Each row has a class, written after it.
[-12,-25,37,44,-19,44,-28,47,17,5,-56,18,5,-8,-4,-6,-12,-18,-6,39,-9,-7,-10,-21,41,52,20,29,8,23,13,-18,-59]	vef
[15,8,-17,34,60,-24,-14,-40,-20,-16,17,-42,2,12,37,8,-30,8,37,68,1,-36,15,-26,23,-10,-42,-17,-40,-25,0,1,-13]	Debu
[-5,-24,29,5,36,3,-16,23,10,40,-13,-17,26,-26,21,3,-24,-18,22,9,13,-17,1,-26,17,27,-40,-13,-34,57,-11,9,19]	Mot
[-9,-1,31,-37,41,-29,-16,-26,10,55,-8,38,46,-49,51,14,-1,-32,-2,26,-47,29,1,17,2,-20,-23,-37,13,-15,-27,3,29]	memop
[-17,32,-35,18,25,35,-63,-39,-11,27,-13,27,11,4,59,77,10,-17,16,0,-34,6,1,-21,69,-61,-47,-26,25,-48,58,-9,-51]	vef
[49,-22,-14,-30,12,12,-36,-32,36,37,-36,34,88,-26,41,9,-86,24,-41,28,-20,33,9,-54,-14,27,-53,-24,3,37,25,9,23]	nik
[0,-23,56,-24,-10,-18,35,10,7,0,43,6,0,-1,-21,-25,18,-14,-67,55,17,30,-64,-20,5,-60,45,53,-6,-55,-14,-1,26]	filu
[5,-1,-23,-11,3,-30,-41,16,-36,-14,45,-29,-14,-76,2,-9,7,6,-2,17,33,2,-16,24,4,-3,-77,-24,26,-13,-34,12,-64]	gobuk
[-32,31,26,-12,2,-43,-44,35,-12,20,56,-48,-8,-49,-27,13,25,-9,4,31,12,26,-71,-48,19,-67,-14,8,17,-32,-15,22,-6]	Debu
[-46,-18,9,-15,-4,-38,-25,51,21,-41,84,-26,-66,23,-26,-25,21,19,2,2,31,-28,0,-53,20,42,11,11,-38,-24,1,-19,32]	filu
[7,30,-40,-3,-12,-21,21,-5,21,3,30,-29,16,54,-16,-3,-50,19,-22,-9,3,-34,-1,-33,19,-25,7,-4,-14,-35,37,-21,-30]	filu
[3,-27,-19,3,53,20,-51,-20,-7,50,7,11,10,-3,53,13,-13,29,-17,75,-8,11,-2,-34,-43,9,-19,-36,-4,-31,17,6,26]	feku
[-20,1,30,-43,-23,26,-25,-11,12,28,-21,2,-25,-5,5,53,-1,-25,-6,-64,-10,28,-8,12,-18,19,21,28,1,9,7,2,19]	gobuk
[-38,4,-13,-20,31,-28,-8,-20,17,12,15,70,16,19,39,-31,-15,-47,-46,-31,6,40,-32,-25,-40,35,-13,2,-23,-30,-5,-32,34]	filu
[-17,-41,-30,-20,-45,-30,9,44,4,-2,48,-25,51,-50,28,-20,7,4,-17,-29,60,80,-62,-75,-51,-39,-15,-26,18,9,-12,28,7]	Zis
[3,18,55,-9,8,17,4,2,-37,12,21,88,-47,37,-44,27,81,-54,-76,14,1,-40,-52,5,-20,12,54,40,-21,-61,-28,-10,-14]	filu
[28,-22,58,-6,-23,-2,-2,-26,38,-63,-46,4,4,-27,-13,3,-39,7,-13,-16,7,13,42,42,45,28,-18,21,14,51,9,-21,15]	gobuk
[3,-7,-4,-38,14,-23,36,29,16,21,2,-3,-62,7,-10,5,-1,-19,52,1,17,-48,27,-23,-7,29,3,-17,3,-10,-13,24,-12]	gobuk
[23,-44,66,12,-13,-12,34,13,0,37,3,24,58,-36,12,-20,10,-47,-33,-4,1,33,-52,-12,-43,-34,5,-10,38,10,-22,23,-7]	gobuk
[8,-9,36,-52,-59,12,-6,69,40,33,-27,-26,37,-73,-74,28,33,-29,-30,-30,21,45,-66,-21,20,-35,9,52,-12,50,-33,26,32]	Mot
[3,3,-12,6,22,-25,18,25,32,-71,-16,1,-17,58,22,-14,-10,-67,41,-53,66,-70,1,-29,75,63,25,8,-57,20,-10,-18,-4]	nik
[-7,61,64,-39,43,-17,18,-9,1,-8,11,12,-57,27,17,70,-28,-20,-3,-18,63,-37,38,26,90,-23,22,-20,5,-8,10,-13,-37]	filu
[29,37,33,17,-3,1,15,-60,-25,11,-9,21,-10,29,-26,-34,-9,26,-3,-14,10,-31,39,55,-18,50,47,6,-8,27,9,-3,15]	mufi
[24,-45,-5,45,-32,-28,12,-4,6,45,21,-47,15,-7,61,-44,28,-24,-13,21,12,18,-48,-16,-17,-13,64,-39,-13,-56,27,4,-50]	Debu
[20,-19,-3,39,48,19,-50,-35,-18,65,-15,34,79,-14,27,28,2,-17,-10,16,-89,-2,-16,9,-93,21,-14,-60,-20,0,-31,5,26]	feku
[-7,29,33,45,57,-24,-12,35,-57,27,35,38,8,-16,-29,-25,11,-5,3,31,28,-43,-23,22,-16,41,0,-13,11,21,-57,26,-13]	mufi
[27,-46,29,5,6,22,-5,26,8,-20,-46,2,81,-53,-33,79,-24,-30,-33,-43,-9,65,-54,5,-23,-25,-29,43,-16,43,-67,24,40]	gobuk
[4,-53,60,60,13,5,-33,-29,-24,-8,-29,61,11,-30,-7,-19,6,19,-36,30,-34,-24,2,19,10,-22,-84,-16,29,26,42,-19,8]	Mot
[-24,-53,32,8,31,-3,1,2,-2,-29,-41,13,-49,20,-38,-14,-29,-5,-12,0,0,-37,-34,16,10,12,34,46,-26,16,-13,-16,47]	Zis
[-44,-40,-17,12,-8,-12,-4,54,0,34,18,0,26,-19,20,-34,-60,22,1,38,-2,-67,4,-37,-2,-20,-100,-11,21,48,27,3,-35]	Mot
[-36,-21,61,44,-46,-5,1,43,2,-58,4,12,-1,-10,23,18,-6,9,8,-32,9,50,25,-10,-39,65,8,-29,9,22,13,-22,-36]	filu
[-22,61,69,-47,64,-23,-20,16,-26,80,6,-16,-27,-8,22,-2,-48,-57,6,7,44,-37,-58,-2,70,-50,22,-12,38,-7,-4,17,-61]	nik
[2,41,-10,-49,25,7,-17,-26,-26,-81,-33,8,-26,-14,-16,47,-7,-10,6,-21,51,17,13,3,25,19,-39,23,-30,16,-41,-6,1]	Zis
[30,-35,-28,22,43,-12,-34,-12,-19,29,37,17,42,-25,62,-19,40,12,7,58,-14,-88,72,29,17,31,-52,-81,-15,3,-22,-6,-25]	memop
[-43,24,47,-37,-34,48,14,-17,-18,39,-16,38,45,18,51,16,-11,-36,-20,-58,24,54,-1,17,-48,8,40,54,-2,47,-4,9,23]	mufi
[-13,23,-12,-35,13,-8,-47,-19,2,57,-15,-8,-34,-27,17,-4,29,-6,5,31,-1,2,-15,33,27,20,25,6,-5,-40,13,-15,-5]	memop
[-43,-15,3,11,28,8,-43,-22,-12,80,30,44,48,-8,73,2,-16,-71,-5,1,-20,-3,-70,-50,-34,2,-34,9,-25,20,-8,4,9]	vef
[64,19,-76,29,4,5,-18,-27,4,-12,9,31,46,-30,-44,16,34,25,-14,28,-50,-45,33,22,4,27,-27,-18,-20,-18,-38,10,-7]	vef
[20,33,27,6,-1,41,1,-18,-68,71,-21,-17,-7,29,-17,-10,30,-16,27,-50,44,-36,10,28,-14,-34,28,-15,3,31,16,13,-61]	mufi
[-2,-23,-3,29,-9,-19,20,46,-3,21,19,-4,50,-35,-1,-10,6,3,24,44,-5,-11,-22,-26,-69,-44,-22,-45,30,16,-19,27,-10]	feku
[11,45,-14,-21,22,22,-35,-9,-11,59,20,0,3,14,6,35,56,-67,22,-81,39,-23,-15,-48,9,17,18,-17,-48,10,-26,13,-11]	vef
[-45,50,27,-19,51,17,-16,15,0,-17,4,15,4,23,-31,16,29,-21,-15,-40,11,29,6,12,21,-8,28,41,-15,-22,-30,-22,49]	filu
[30,39,-32,33,21,-16,-31,-30,-30,6,53,6,1,-13,8,41,33,24,-9,46,-20,-61,8,47,-22,14,5,-59,1,-43,-20,11,-22]	feku
[15,41,56,28,1,-1,42,-30,-39,-9,-23,54,15,8,-31,-17,-5,-7,2,-11,10,-17,19,61,-39,34,31,16,9,43,-29,9,0]	mufi
[-5,102,-50,-15,-48,-7,-23,3,18,18,55,-52,59,-26,-11,20,-25,5,19,22,-32,17,-22,-50,-3,42,10,20,-13,-13,-21,17,-41]	vef
[41,4,-2,57,52,-34,38,-40,-56,22,5,44,-9,43,7,-7,3,-31,35,-12,-7,-72,-3,18,-39,30,8,-54,-33,-13,-27,19,-24]	mufi
[42,-25,-31,27,25,-10,-33,-11,-1,59,14,3,14,-21,-15,10,14,32,-58,6,2,-6,-18,14,-48,36,36,-22,-30,-22,-23,17,32]	Debu
[44,-13,24,-34,-7,18,-18,19,42,45,-36,14,24,-30,-50,-8,39,-20,-42,-17,9,47,-24,-18,4,20,37,16,17,-2,-8,10,35]	gobuk
[-9,-4,-2,16,42,-4,4,-24,-18,73,7,66,-2,4,21,-15,21,-54,-3,-21,-21,-65,-13,24,-14,-20,6,-23,3,-6,-20,5,-11]	vef
[-32,23,38,-5,-2,33,-57,30,20,47,1,34,82,3,3,40,-30,-9,-71,21,-42,3,-39,-30,-16,-10,10,12,33,12,2,-6,13]	feku
[-39,-27,23,-18,-23,-16,20,15,-7,-40,-42,-38,-35,-16,19,-20,-59,29,63,4,-4,-17,73,18,-7,8,-47,-12,6,33,4,-19,-45]	memop
[16,22,32,-9,12,11,-45,-114,-24,-25,-10,52,-40,25,28,38,1,10,-33,-4,-19,3,21,66,51,9,10,22,-19,-33,40,-22,33]	mufi
[40,25,37,-19,8,34,4,-13,21,-37,-73,-6,-46,-10,-39,52,12,3,43,20,41,-31,63,46,93,-3,-3,31,16,42,26,-4,-9]	gobuk
[-43,2,-23,19,-5,-14,17,-12,-25,3,-2,24,25,-29,28,8,-22,3,-10,-45,-23,35,-20,32,-66,-6,-43,1,5,-10,-8,5,9]	Mot
[33,8,57,-27,50,4,-44,-22,-3,62,5,-12,-28,-34,-4,1,34,-17,-63,-42,36,0,-6,93,63,5,70,-14,21,-23,-24,1,7]	gobuk
[10,-6,-29,-33,39,-23,-40,-49,3,41,38,12,-21,15,7,4,3,7,13,23,-40,-64,6,-38,3,12,-16,-44,-28,-14,13,6,44]	Zis
[21,1,-22,-21,20,9,-45,-7,0,10,-7,-21,-34,-41,-18,61,97,-33,16,-21,2,72,-55,4,28,-28,22,10,-9,-78,-10,20,29]	gobuk
[21,3,66,-16,-12,42,-18,10,-12,-16,-71,18,-14,2,-70,8,43,-18,-34,29,42,11,-36,-24,18,20,27,81,-25,13,-8,-19,6]	memop
[-8,12,21,-19,15,63,-47,24,17,30,-25,-27,75,-5,52,39,-1,-70,1,-21,32,47,-18,-62,57,14,6,30,-43,36,-28,-2,-26]	vef
[-25,20,-38,13,10,17,-23,23,18,47,18,-9,39,2,27,35,-37,1,-17,-16,36,11,-40,-45,31,-21,9,19,7,1,18,11,-8]	vef
[44,16,9,25,79,17,-54,-34,-51,60,18,34,7,-16,20,43,39,6,7,19,11,-77,50,83,49,12,-9,-58,-9,26,-23,21,-6]	mufi
[-13,-26,-43,30,30,-7,-64,-14,28,-28,-15,-19,-3,4,48,16,-42,37,-36,32,4,39,-26,3,50,-14,-4,-14,9,-64,53,-33,11]	feku
[-45,-18,-33,-21,-52,-23,-10,28,5,10,15,-21,47,-59,49,27,-9,-8,32,-32,7,8,-4,16,-13,-48,-60,-15,11,43,-4,2,-23]	memop
[-26,8,9,-49,-15,-12,24,37,-8,49,-42,-54,21,-30,-32,9,-59,-2,5,-19,12,33,-51,-15,-10,-103,-14,27,27,2,-9,11,-34]	memop
[-30,37,11,-29,-50,-7,8,8,15,-40,32,8,-9,10,33,-6,50,-19,11,-31,5,63,34,-32,-17,40,21,-23,2,-49,18,-22,-31]	filu
[14,-61,60,17,25,-23,57,-24,-1,-37,-45,8,-36,8,-14,-33,-58,-6,-16,-9,3,-18,3,54,0,-20,6,25,12,0,-12,-10,10]	gobuk
[-37,30,37,-3,-20,-33,-25,-32,-55,6,46,55,-72,-15,1,-17,41,-17,-2,-9,-5,-1,-37,46,-47,52,22,11,3,-26,-15,7,0]	mufi
